Below are the code and all the weights of a small trained network. Each question names an input and a class and asks about switching units off, where a switched-off unit gives its printed mean instead of its output.

import numpy as np


def w(rows, s, z=0):
    codes = np.array(rows[::2]) - 128.0
    scale = np.full(codes.shape[1], s)
    scale[-1] = z or s
    return codes * scale


def f(y):
    return y / 2 * (1 + np.tanh(0.7978845608 * (y + 0.044715 * y**3)))


def log_softmax(a):
    a = a - a.max(-1, keepdims=True)
    return a - np.log(np.exp(a).sum(-1, keepdims=True))


def net(x, mask):
    res = np.array(x, float).reshape(1, 6) / 4 @ E
    y = f(res @ A[0][:, :-1].T + A[0][:, -1])
    res = res + np.where(mask, y, B[0][:, -1]) @ B[0][:, :-1]
    return log_softmax(res[-1] @ U[:, :-1].T + U[:, -1])


A, B = {}, {}
E = w([
[191,163,222,129,60,100,191,75],'x0',
[181,185,139,41,143,189,78,179],'x1',
[142,73,130,117,74,45,95,255],'x2',
[137,124,113,128,127,131,133,128],'x3',
[127,102,153,62,212,101,240,147],'x4',
[144,65,166,191,121,223,159,191],'x5',
],0.0085)
A[0] = w([
[90,107,76,110,199,150,86,124,42],'neuron 1',
[111,115,144,118,180,110,164,134,46],'neuron 2',
[107,181,90,67,150,86,152,120,136],'neuron 3',
[91,173,143,113,177,180,110,88,114],'neuron 4',
[127,106,133,131,115,70,61,199,84],'neuron 5',
[132,127,111,130,138,159,140,81,22],'neuron 6',
[101,130,113,184,146,132,154,60,92],'neuron 7',
[149,96,131,120,183,129,176,147,180],'neuron 8',
[93,146,86,195,85,140,83,125,155],'neuron 9',
[128,150,90,127,119,170,163,95,39],'neuron 10',
[169,77,91,123,87,87,145,152,62],'neuron 11',
[155,93,104,161,138,180,149,134,124],'neuron 12',
[68,120,79,129,177,127,106,160,19],'neuron 13',
[138,112,118,97,137,134,175,130,24],'neuron 14',
[71,74,113,201,106,69,163,99,37],'neuron 15',
[137,164,118,72,131,101,107,120,121],'neuron 16',
[136,88,95,141,104,162,70,95,83],'neuron 17',
[83,144,96,116,133,54,121,82,80],'neuron 18',
[96,85,113,83,177,116,173,135,109],'neuron 19',
[143,66,123,145,141,160,153,145,63],'neuron 20',
[121,98,185,176,144,163,173,149,174],'neuron 21',
[134,130,114,143,141,170,124,83,123],'neuron 22',
[247,151,168,128,93,86,168,75,11],'neuron 23',
[150,194,127,93,130,162,115,166,2],'neuron 24',
[123,120,84,105,103,80,133,80,110],'neuron 25',
],0.012,0.0064)
B[0] = w([
[44,69,147,140,58,150,162,83,194],'neuron 1',
[138,180,187,105,81,124,99,129,164],'neuron 2',
[162,125,107,177,124,138,96,139,225],'neuron 3',
[159,94,166,111,163,62,165,175,211],'neuron 4',
[164,103,144,107,150,72,183,118,254],'neuron 5',
[150,86,189,115,83,97,121,180,143],'neuron 6',
[140,103,139,77,156,108,140,145,209],'neuron 7',
[133,178,129,133,101,115,90,71,246],'neuron 8',
[156,193,184,144,107,127,121,98,232],'neuron 9',
[158,70,189,105,112,79,135,194,148],'neuron 10',
[126,107,188,96,166,61,173,145,190],'neuron 11',
[179,113,110,167,118,124,134,158,182],'neuron 12',
[43,62,149,129,67,143,157,99,190],'neuron 13',
[155,133,198,106,45,126,111,143,139],'neuron 14',
[158,142,102,7,145,222,137,125,234],'neuron 15',
[167,82,83,150,130,146,120,115,186],'neuron 16',
[131,159,145,123,87,114,110,90,169],'neuron 17',
[185,91,104,181,115,160,85,185,211],'neuron 18',
[159,199,164,138,73,105,90,88,223],'neuron 19',
[180,96,127,143,124,146,124,123,179],'neuron 20',
[147,118,98,179,144,136,91,160,251],'neuron 21',
[163,104,145,99,147,31,150,137,175],'neuron 22',
[36,73,145,171,71,167,170,109,225],'neuron 23',
[170,105,125,45,122,203,106,141,161],'neuron 24',
[164,113,106,156,133,144,97,153,188],'neuron 25',
],0.011,0.0075)
U = w([
[142,100,151,110,134,50,154,139,77],'0',
[56,87,140,160,70,157,154,108,96],'1',
[132,146,118,148,129,122,128,114,250],'2',
[147,131,118,54,127,194,120,125,132],'3',
[148,197,150,155,80,103,102,92,86],'4',
[167,108,99,201,124,136,102,143,77],'5',
[77,218,82,181,228,115,146,109,163],'6',
[2,240,82,118,183,128,172,202,9],'7',
],0.016,0.023)

Each question gives the input, the list of numbers given to net, and the class t.
The units are the neurons (one row each of A and B). Each row of codes is followed by its name. A weight is (code - 128) times the scale printed after its matrix; where a second scale follows, it is the last column's (A, B and U).
mask holds one flag per neuron, in row order. A switched-off neuron (its flag False) gives its mean, the last column of its row in B, instead of its output. The means were averaged over made-up inputs and are rounded, as every weight is.
A unit's drop is (log p(t) with every unit on - log p(t) with that unit switched off) / (log p(t) with every unit on - log p(t) with every unit switched off).
The circuit of an input: a set's keep is (log p(t) with only the set's units on - log p(t) with every unit switched off) / (log p(t) with every unit on - log p(t) with every unit switched off). Starting from the 12 units with the biggest drops (on a tie, the unit counted first), units are removed one at a time, each time the one whose removal leaves the highest keep (on an exact tie, the one counted first), for as long as the keep stays at least 0.8.
units of the circuit, in order: the units of the circuit, biggest drop first
k most important neurons: the k neurons with the biggest drops, biggest first
drop of u: that unit's drop, to one decimal
input [8,-1,-7,-6,-6,3], class 1: units of the circuit, in order -> neuron 23
input [-3,6,1,-3,7,8], class 5: 4 most important neurons -> neuron 21; neuron 15; neuron 12; neuron 20
input [-7,6,5,0,-2,1], class 1: 3 most important neurons -> neuron 1; neuron 13; neuron 15
input [-6,-2,4,4,-4,-8], class 5: 2 most important neurons -> neuron 18; neuron 25
input [-8,-7,-8,5,-4,5], class 0: 3 most important neurons -> neuron 22; neuron 7; neuron 4
input [5,-7,-1,-1,-8,8], class 4: 3 most important neurons -> neuron 9; neuron 17; neuron 18
input [8,6,-8,3,8,2], class 0: 4 most important neurons -> neuron 4; neuron 10; neuron 22; neuron 1
input [-5,-7,-3,-3,-7,5], class 3: 2 most important neurons -> neuron 15; neuron 7
input [1,-5,-4,-4,0,-6], class 5: 3 most important neurons -> neuron 18; neuron 25; neuron 3
input [3,3,-1,7,8,8], class 4: units of the circuit, in order -> neuron 8; neuron 19
input [4,-4,1,5,-4,-6], class 5: 2 most important neurons -> neuron 18; neuron 25
input [-7,-2,-1,7,-8,-2], class 4: 3 most important neurons -> neuron 9; neuron 17; neuron 23
input [7,3,4,-2,0,8], class 5: 2 most important neurons -> neuron 21; neuron 1
input [-7,-1,-3,-5,8,-6], class 4: units of the circuit, in order -> neuron 19
input [-2,0,3,-2,-8,2], class 4: drop of neuron 9 -> 0.3
input [4,-8,-6,0,-4,-8], class 3: drop of neuron 7 -> 0.3
input [-3,-7,-7,3,5,-8], class 5: drop of neuron 25 -> 0.5
